[ -3  -1  14   4 -12  -4   4  -5  -2  -6  -8   0  -3   9  -3  -7   1  10
  -2   1 -15   4 -11  12  -8   2   4 -13   5   2   2   4  -1   6  -8  -6
  -6  -8   2   0   5  -3  11   9   5   0   6  11   2  10  26 -13   0 -12
   4   1  -4 -16]
(17):[70]
[  1  -7  -2 -12   8   9  -6  18   5  12 -10   1  -4   3  18  10  18   1
 -31   3   4   6   4 -14 -12  -5  13 -14 -13  -2  -1  -8   2   0  14  -6
   5   5   0   3  14   5  13   0  -3  -3   7  -9 -10 -12  -3  -4   1   7
 -16   7   2  -6]
(18):[90]
[ -4  -7  -1 -10  12   5   2  14  -1   9 -10  -1 -10  -8  22   6  23  -3
 -22   3  -5   0   1 -15   0  -2   8  -7  -3   2   6   0   1 -13  11 -17
  11   8   3   7  16   7  10  -3  -2  -1   8  -1  -2   3  -3   4  -2   9
 -27  11 -10  -8]
(18):[68]
[ -3  -1   1   8  -7  -2  11   7  -3  -1  -6   5  -1   6  -1  -7   7   4
  -8  -2 -10   3 -11  21   5   3  14 -17  13   2  -3   4   1   5 -12 -14
  -7  -5   2   7   1   0  26   7  -1   4   0  15   1  12  38 -19   7  -7
  13 -10 -10 -23]
(17):[100]
[  3  -5   6  -6   5   8   1   6  -8   3 -21  -2   7   6  25   1  13   6
 -23   6 -14  10 -18   3 -17  -4   4 -13  -5   1   4  -5  -9   5  12  -9
   3  -9  -4  15  12   5  22   5   1  -4   2   4  -3   8  27 -27  -9   4
 -20  17   4  -9]
(16):[79]
[  1   0  16 -13  -2  -7 -12  11  13  -8  -6   0  -4   4  16   7  29   2
 -15   0 -16   5 -36   7 -17   1  13  -5   0   0  -3  -2   5   6 -20   1
  -1  -7  -7   6  18  11   6   4   3  -2  13  16  -3  11   6   4  -1  15
 -20  -1  -2  -1]
(20):[88]
[ -2  -3   7 -11  -2  -9  -9   8  19   5 -13  -1  -9 -10  14   5  20  -4
 -19   2 -13   4 -31  -6 -19   4   8  -4  -1   4  -1   2   3   0  -7  -8
  17  -1  -3   1  11   6   1   3   7  -2  11  21   0   5   7   7   1  14
 -30   5  -6  -8]
(20):[81]
[ -1  -5  12 -14  -3  -2 -15  -2  16   1  -7  -1 -19  -4  15   2  21   0
 -14   3 -13  -3 -27 -10  -9   2   5   5 -11   4   2  -2   8  -1   1  -7
  20   1   4   3  13   8  -6   1   1  -8  13   9   1   4 -11  23  -7  18
 -41   9  -5   5]
(20):[81]
[ -3  -5  -7  -2   8   8   1  -1 -10  -1 -12  -2   9   0  25  -8   1  -4
 -12   7  -1   2  -1  -5  -5   2  -7 -12  -6   2   6  -5  -5   0  13 -14
  -2   0  -6   5   2   0  10   3   2  -2 -11  -3   1   4  18 -14  -9  -1
 -20  20   7  -5]
(16):[75]
[ -6  -4  10  -7   5  -4 -10   3   7   8 -10   5 -14 -13  13   7  13   4
 -10   1 -10  -2 -27   5 -12   6   6   2   2   6   0   0   6   1  -4  -8
  14  -4   3   3  11   4   1  -3   8   0   9  13   2  11   6  10   2  13
 -25   5  -3  -9]
(20):[81]
[  4  -5   2  -4   7   6   4   4  -5   6  -9  -1  10   4  27  -6   5  -2
 -19   3  -3   8  -5   1  -8   0   3 -16  -4   2   2  -1  -5   5   9  -8
  -5  -8  -8  10  -2   2  21  -1   4  -3  -6   0  -7   3  19 -24  -6  -3
 -10  17   5  -7]
(16):[79]
[ -3  -3  -3   4  -4   7   4   0   3  -4 -13  -2  -7   4  11   1   5   9
 -17   3 -17   4 -13   5   0  -1  11 -25   1   2   1   5   3   0   4 -15
   5  -7  10   8  -2   4  24  10   1  -2  -7  13   2   4  26 -12  -3   5
  -7   2   1 -14]
(17):[87]

[ -4  -5 -20   8   0  -2  -6  -5   4  14  -1  -3   0   2   3   3  -2   0
   0   6 -19  -3  18   5   4   2  -2   0   1   1  -2   6  -3   2   1   2
  -4   2  22   6   3   4   5   0 -11   5  -3  -2  -5   2   1   2   7  13
  -3 -19   4   9]
Z577:P
[ -9  -1  -5 -16  -1 -14   1  -3  -6   2   1   0   2  -2  -5   2  10   0
  -4  32  25   3 -20  -3   0   6   6  -3   8 -10  -3  -1   7  -2  -8   9
   5   2   8  -2 -13   0  -2   2  14  -1  -1 -26  -2  -1   3  -2  -1 -17
  -1   2  -5 -11]
Z947:E
[  4 -15 -14 -18   2  -4 -10   6  15   8   0  -3   3  -1  -2   6  -5   2
  -3   0 -17  -2  12   3  -1  -7  -2   1  -7   7  -4  11   3  -1   1  -5
   3   0   6   6  -4   0   3   1   1   8   2  -9  -6   3   1   3   8  21
  -7 -23 -11  24]
Z647:M
[ -3 -24 -22 -28  -3 -25  -8   9  13  13   7  -2   0  -2   1   8   9   1
  -4 -12  -7   3  24   1   3 -11  -1   4 -11   2  -7  10   4  -3 -18  -9
  -3   4   8   6 -12   2   5   2   4  25   0 -27  -6  -1   3   4  13  20
 -11 -15  -5  11]
Z647:Q
[ -3 -11 -16 -23   2  -3 -10   3  24   5   2  -1   4  -2  -1   3  -2   5
  -2   3 -17  20  18   5   4  -9  -5   0 -15   1  -4   9   5  -1   6   4
   9  -1  10   6 -11  -1   4   2  -2  11  -2  -5 -10  -2   3  -3  -9  16
  -8 -16 -16  34]
Z647:Q
[ -4  -8 -13 -17   1  -8   1   8  16   6   1  -1   5  -1  -5  -1   2  -2
   0  -3 -17  -3  -1  -2   1 -13  -4  -3  -7  -2   4   8   1  -2  -5   2
   9  -2   0   3  -6  -5   2   4  -9  15   6  -8  -7   0   1  -4   5  10
  -5 -12 -15  18]
Z647:Q
[  3 -17  -9 -10   2 -11  -4  12  12   4   5  -5   2   1  -2   4  -1  -2
  -3   7  -7  -3   1  -2  -4  -3  -6  -2 -10   5  -2  12   2   0  -3 -20
   0   0  -6   7   7  -6   4   2 -13  22   5 -17  -2   1  -4   2   4  18
 -10 -21  -6  18]
Z647:M
[ -6 -11  -8 -23   1  -4  -1   7  11   0  -1   1   3  -2  -3   6   7   2
   1  -5  10   1   1  -7  -2  -6   1  -1  -3  -3  -1   2   3   0 -13  -3
   3  -1  -4   0  -9   1   1   0   4  20  -2 -12   0  -2   2   3  -2  -1
  -5  -5  -8  11]
Z947:X
[ -7 -10 -17   0   0  -6  -1   3   9   7   3  -2   2   1  -1  12   5   0
  -2   0 -12  -4  -3   0   2   1   1  -1  -9  -3  -1   6   2  -3  -5 -13
   1  -2  22   2   8  -2   2  -2 -15  10   1 -11  -4   5  -1   0   5   9
  -4 -25   2  11]
Z577:P
[ -5  -3 -10  16   0 -13  -3  -7   3  15   3  -2  -1   1  -3  -3  -1  -2
   4  17  -1  -4  11  -1  10   7  -2   2 -15  -3   1   3  -3   0  -5 -11
  -6   0  22   2   9  -5   7   4 -16  12  -9 -10  -2   5   1  -3  -8  10
  -5 -15  14  -3]
Z577:V
[ 14   1  10   0  -1 -13  -4 -12 -13 -10   1   8   1   1   6   5  -2   1
   0 -24   8   1   3   0  -2 -13  -5  -2  -1  11  -2   0   0   1   5  26
   7   3  -6   9  -5   4   1   5   6 -28  12   7  -2  -5   1  -3  18   6
  -4   6  -7 -14]
Z782:T
[ -9  -6 -18  11   0 -18  -4 -12   1  13   4  -1   3   0   0  -1   7   1
   1   0  -9  -7   6   2   9   2   1  -1  -8  -5  -1   5  -3  -1 -10   3
   2   0  32   3   5  -1   7   3 -17   3  -1 -13  -5   1  -3  -3   4   8
  -7 -25   7  -3]
Z577:P
[  3   1 -10 -12   1  -7  -6   2   6   4   1   0   3   2   0   0  -1   0
  -4 -10 -13  -2 -10   9   4  -3  -8  -3  -6   5  -2  10   3   1   6   1
   5   2  17   2   3  -1  -1  -3   2 -23   7  -5  -6  -4   2  -4   8  12
  -3 -13  -9  15]
Z647:Y
[ -2  -6 -16 -15   4  -7  -7  -3   9   3   0   3   5  -2   1   3  -8   4
  -1  -3  -7   4  11   2   7  -3  -3   1  -9   1  -1   7   3  -1   7   8
   6   1  20   5  -7   1   4  -2   4 -12  -4  -3  -5  -3   2  -3  -5   9
  -6 -21  -7  17]
Z647:Q
[  8  -8 -11  -5   2   3  -7   0   6  -1   2  -3   5   0   5   7  -6   2
   0   4 -14   0  14   5  -5  -1  -2   2  -9   6  -3   6   4   0   8  -8
  -7   0  14   7  13  -3   2  -4  -8  -5   0   2  -3  -6  -1   5   4  17
  -4 -25   0  18]
Z647:M
[ -3  -7 -11  -3   0  -4  -4   2  14   2   2   2   5  -2  -1   2  -2   2
   0 -10 -14  -4  -7   1   5 -10   0   8  -6   1   4   8  -2  -2   3   0
   7  -2  16   6  -2  -3   2  -2  -7 -14   3   0  -7  -2   1  -5   5  14
  -4 -16  -9  15]
Z647:Y
[ -1 -11 -12  -7   1 -17  -4  -2   6   5   3   2   3  -1  -3   2   3   2
  -2  -1  -4  -4   9  -1   4  -6  -5  -1  -7   1  -3   7   1  -1  -5   4
   5   2   5   5  -5   0   5   5  -6  10   2 -11  -3   0   3  -2   4  14
  -1 -18  -5  10]
Z647:M
[ -7  -3 -12 -12   1  -4  -4   3  -2  10  -2  -1   5   0   1   2   8   1
  -3 -11   3   2  -3  -3  -5   1   2  -2   6   0   6   1  -1   1  -9   4
   0   0   7   6  -7   3   0  -4   3   8   0  -7   1  -2   2   0   9  -3
   1  -8  -2   4]
Z947:E
[  6   0  -7   6   0   7  -5 -12   1 -13  -3   1   1   1  -1   1  -6   3
   1  -5  -1  -1  -6  -1   0 -17  -2   1  -1   4   7   2  -2   0   5  25
  10   0 -23   7  -6   4  -1   4   0 -11   7   7  -4  -2   1  -5   5   3
  -2 -10  -6 -10]
Z782:J
[  0  -8 -18  -8   1   8  -7  -1   8  -7  -2  -2   5  -1  -2  -1   0   5
  -1  -7 -13  -2 -10   3   1 -11  -4   1  -4   0   5   7   4   0   4  15
  10  -3   4   2  -4  -2   1  -2  -2 -11   5   3  -8  -1   1  -2   8   2
   0 -27 -11  10]
Z647:Y
[  4  -1  -6  24  -1  -6   4  -4  -1   1   2  -4   0   1  -4  -2   3   1
  -1  13 -10  -9  -9   2   1  -1  -7   2  -7  -2  -1   5   4   0   3  -4
   2   1   9   5  15  -5   3   4 -16  -5   3  -6  -5   3  -1  -2   2   6
  -4 -22   5  -7]
Z577:P
[-10  -5 -10  -9   0 -11   3   3  -5   7   0  -1   2  -1  -5  -1  11   0
  -4 -13   7  -1 -19  -1   0   7  -1  -4   8  -7  -3   2   2  -1  -9   0
   1   3  12  -2  -5   0   1   0   4   6   2 -28  -3  -2  -4   0   5 -11
  -1 -10  -3   0]
Z947:E
[ -1  -6 -14  -6   3  -5  -9  -4  10   3   3   0   6  -1   2   6  -2   0
   0  -4 -17   0  23   4   3  -6  -4   0 -15  -2  -6   7   3  -2  -1   6
   4  -3  12   9   3   1   4   4  -9  18   2  -1  -4  -4   1   1   0  21
  -6 -10  -9  20]
Z647:M
[ -8  -1  -6   9   1  -9   1  -4   5  10  -1   1   6   1  -2  -3   2   1
   1   2  -1  -8   1  -1  11   2  -3  -1  -6  -4   2   2  -3   2  -2  -2
   1  -3  21  -1   8  -4  13  -2 -15   7  -2  -2   3   1  -2  -6  -2   3
   1 -18   5   2]
Z577:L
[ -1   0  -7 -12   2  -5  -6  -8  11  -1  -1   1   6  -2   1   5  -7   3
   1  -3   3   1   5   6   7  -4   0   1 -11  -1  -2   2   1  -4  13   8
   5   1  21   7  -4   0   3  -2   5 -23  -4  -4  -6  -3   2  -5  -7  10
  -5 -11  -8  15]
Z647:Q
[-11  -5 -13 -10  -1  -6   1   7  10   8  -3   1   6  -1  -9  -5   9  -1
   0  -2  -7  -4  -9   0   2  -4  -3  -5   4  -8   1   2   4  -3 -11  11
  11  -1  -2  -3 -11  -1   3   4  -3  30   4 -15 -11  -3   3  -3  -1  -8
  -3  -3 -14   8]
Z947:U
[-10  -4  -4 -16   5   0  -3   3  10  -1  -2   0   6  -4  -5   4   4  -1
   3  -7  19   3  -8  -6  -2  -1   4   1   6  -9   2  -1   5  -3 -10   3
   6  -1  -7  -1  -9   3   1  -2   1  26  -1 -19   1  -2  -3  -3  -7 -12
  -2  -1  -7   6]
Z947:X
[-11   0 -11 -18   3  -6  -8  -4   6   8   1   1   8  -3   1   3  -6  -1
  -1  -5  -9   0   8   2   7   4  -1  -1  -8  -4  -3   3   2  -2   6   3
   2   1  36   6  -3   2  -3  -2  -3  -6  -2 -10  -6  -2   1   0  -4   9
  -8  -9 -10  23]
Z647:Q
[ -2   6   5  16   0 -10   4 -12  -2  -4   2   2   4   2  -2  -5   0  -1
   4 -10  14  -5 -21  -3   7  -1   3   4  -8  -4   4  -4  -4  -1   4   6
   2  -1  22   3  10  -4   2  -3  -7 -23   1  -4  -1   0  -1 -11  -6  -4
  -2  -5   2 -11]
Z577:L
[ 15  11  12  13   0   3  -2 -11  -7 -13  -1   2  -3   1  -1  -2 -18   4
   1   0  -6  -3  -8   4   4  -7 -11   3  -3   6  -2   1   3   1  22  30
  12   3 -12   6  -4   2   2   7   3 -36   8  17  -7   0   4  -6  -5   6
  -1   3 -11   6]
Z782:T
[ 10 -10   6 -27   5  -7  -4  12  13   0   4   2   4  -3   2   6 -10   1
  -5  -5  -4  -5   1  -1  -2  -8  -5   1  -8   8  -4   6   5  -1   9  -9
   3   1   1   4  -2  -3   6  -2   4  -4   2  -2   0  -3   4   0  -3  16
  -6  -9 -18  33]
Z647:M
[  5 -13   4 -29   0 -11   2  12  -2  -2   4   8   1   1  -3   4   7   3
  -7  -6  14  -2 -17  -5 -10   1  -4  -4   6  -1 -11   3  11   0  -1  -7
   5   4 -13   0  -4   2   1   0  11  16   5 -27  -4  -2   0   5  -1  -3
  -8  -6 -14  15]
Z947:X
[  8 -10 -15  -4   1   8  -8   9   4   3   4  -4   1   0   1   0  -5   4
  -4   4 -29  -1   0   3  -5  -5  -6   0  -3   6   4   9   5   0   6   1
   4  -1  -7   5   4  -1   2  -1  -8   4   9   3  -6   2  -1   2  14  16
  -3 -25  -9  16]
Z647:M
[  0  -6  -4 -13   2  -1  -4   2  14   1   4   0   2   0   7  13  -5   1
  -2  -3  -2   0   2   2  -2   1  -2   1 -13   9  -5   5   4  -3   6 -14
   3   0  27   5   8  -6   0  -4  -3  -9   1  -6  -2  -1  -1   1  -6  12
  -2 -14  -4  26]
Z647:M
[ -2  -4  -3  -6   0  -9  -4  -2   9  -2   1   2   3   2  -3   1   0   1
   1 -10  -1  -2  -4   1   6  -9  -3  -1  -5  -2  -2   3   2  -1  -1   9
   9   0   5   3  -7   0   0   2  -2  -1   4  -4  -5  -1   2  -5  -1   4
  -3  -3 -11   6]
Z947:U
[ -4  -2   6  -6   3   0   0   4   3  -1  -1  -1   4   0  -6   0   3   1
   1  -4   6   2 -10  -6  -5   0  -2  -2   8  -9  -3  -3   5  -1  -5  11
   7  -7 -12   2  -3   0   1   6  -5  33   4 -15   9  -3  -2  -1  -5 -10
   0   5 -14  11]
Z947:U
[  1   1  -6  25   3  22   2  -7   3  -6   0  -2  -3   2  -5  -3  -8   2
   1  22   0  -4 -14   1   5   2  -3   9 -10   0   0   6   4   1  10  -7
   3  -2  13   5  19  -7   6  -1 -14 -21  -6   2  -3   3   1  -6 -12   1
  -1 -23   9  -7]
Z577:V
[ 11  10   4   5   1   8  -8 -10   2 -21  -1   1   1   0   1   3 -13   2
   4 -13  -3   6   1   1  -3 -17  -4   2  -2   3   0   2   5  -1  12  35
  14  -4 -22  11  -3   2  -1   9   0 -17  13  10  -5  -4   1  -5   2   8
  -5   7 -15   0]
Z782:T
[  7   6 -12  17   0   4 -11 -15  -2 -13  -5  -1   2   2   2   2  -5   6
   7 -12 -15   1  16   4   6 -21  -8   4  -6   0   6   3  -1   1   3  36
  14   0 -17  10  -7   4   2   9  -7  -4  10  17  -6  -2   1  -9  11  10
  -4  -6  -9 -15]
Z782:J
[  6  -3   6 -10   2  -1   1  -6  -8 -15  -3   3   3  -3  -4   2   3   5
  -2  -5  22   0 -12  -6  -5  -4  -9   3   5  -3  -1  -1   6   2   3  19
   9   1 -19  -2  -5   4   2   3   7   3   6   1   0  -7  -2  -1  -5 -19
  -5 -12 -12  -4]
Z947:X
[  2  -3  13 -26   4  -6   1   3   1   2   0   2   3  -1   1   3  -2   1
  -5  -9  19   0 -10  -2  -1   4  -1  -4   5   3  -4   0   4   0   6  -3
   3   3   0  -1  -8   0   0  -3  12 -10   0 -10   6  -1   0   0  -6  -2
  -4   2 -13  11]
Z947:X
[ -7  -7 -16 -26   1  -9  -9   3  16  11   2   0   2  -2  -1   3  -2   0
  -5 -11 -13   1   7   2   1   1   3  -1  -5  -5  -6   4  -1  -5  -1   3
   4  -1  18   4 -13   5  -1  -1   1  15   1 -17  -5  -2  -1   1  -3   6
  -4 -10 -14  31]
Z647:Q
[-18  -5 -17   6  -1 -13  -7  -9  12  21   3   0   7   0   0   1   3   0
   5   7 -18  -2  30   3  10   5   3  -2 -13  -6   0   7  -4  -1  -9  -2
  -2  -2  36   3   4   0   2   1 -17  26   2  -3  -2   2   0  -3   1  13
  -2 -13   8   9]
Z577:P
[ -8 -14 -24   5   1  -4  -5  -2  11   4   2  -2   9  -2  -3   2   8   3
   1   2  -1  -5  -5  -2   2  -5   4   3  -8  -7   5   6   2  -2  -9 -14
   3  -4  17   1  15  -4   5  -2 -17  20  -3  -9  -4   1  -3  -2   5   4
  -3 -36   7   4]
Z577:P
[  9  11   3  19   3  -2  -4 -10 -10  -5  -6   0   3   2  -1  -6  -3   4
   3 -11 -24  -2   6   2   5 -12 -11  -3   4   2   1  -3   0   3   4  36
  11   1 -17   6 -10   3   1   8  -8  -6  16  15  -6  -3   3  -6   9   2
   1  13 -13 -10]
Z782:W

[ -4   2   1  -5  -7   7  -1   0  -4   8  -1  -2   6  -1  -2  15   2  -3
   7  -2   1   5   3 -19  -5  -1   4  13   4  -3  -6   0   1  -2   7  10
   5   1   6   4  13  -9   2   2   2  -4   5  12   1   1   1   3   0  10
  -3   4   5   1]
G:Z347
[  3  -1  -1  -2  -3   8  -2  -2  -4   2   0  -4   1   1   0  11   2 -30
   4   0   7   8   5  -5   1   0  -1  14   9  -1  -6   1   2  -1   3  -1
  11  -1   6  -1   1  -8   7  -2  -2   0   6   6   1  -1   4   2  23   6
  -4  -6   5   3]
G:Z941
[  3  -1   0  -5  -3   4  -1   0  -5   3   3   0   4  -2  -1  10   0 -18
   2   0   5  10   3  -2   8  -1  -1  13   9  -1  -8   2   1   4   3  -2
   8  -2   3  -1   4  -7  10  -2  -1  -1   4   7   0   2   3   4  21   4
  -2  -6  -2   3]
G:Z941
[  0 -13   0  -2  -3  13   0   0  -3   4   4  -5   3   1  -2  19   4 -35
  11   0  12   2  13 -12   2  -1  -2  11  11  -5  -2   0   2  -1   2   1
  14   5   7   3  11  -2   1   3   1  -5  -3  16  -2  -2   3  -1   4  10
  -7  -2  15   0]
Z:Z736
[  0   0   2  -2  -9   7  -2  -2  -1  -2   4   1   6  -2  -2  16   3 -35
   8  -1   4   3   9 -12   3  -2  -2   4   7  -1  -3   1   0  -3   5   0
   9  -2   2   5   7   2   5   2   4  -6  -3  14  -5  -3   8   4   0  12
  -3  -1   9   0]
Z:Z736
[  0  -1   0  -2  -4  13   3  -5  -2   2   3  -2   5  -3  -3  14   2 -34
   8   0   9   1  10 -13  -2  -2   1   2   8  -3  -3   1   0   2   1  -1
   8  -1   2   4  10  -2   5  -2   2  -6  -3  16  -5  -3   1   4   3  13
  -6  -2   9   1]
Z:Z736
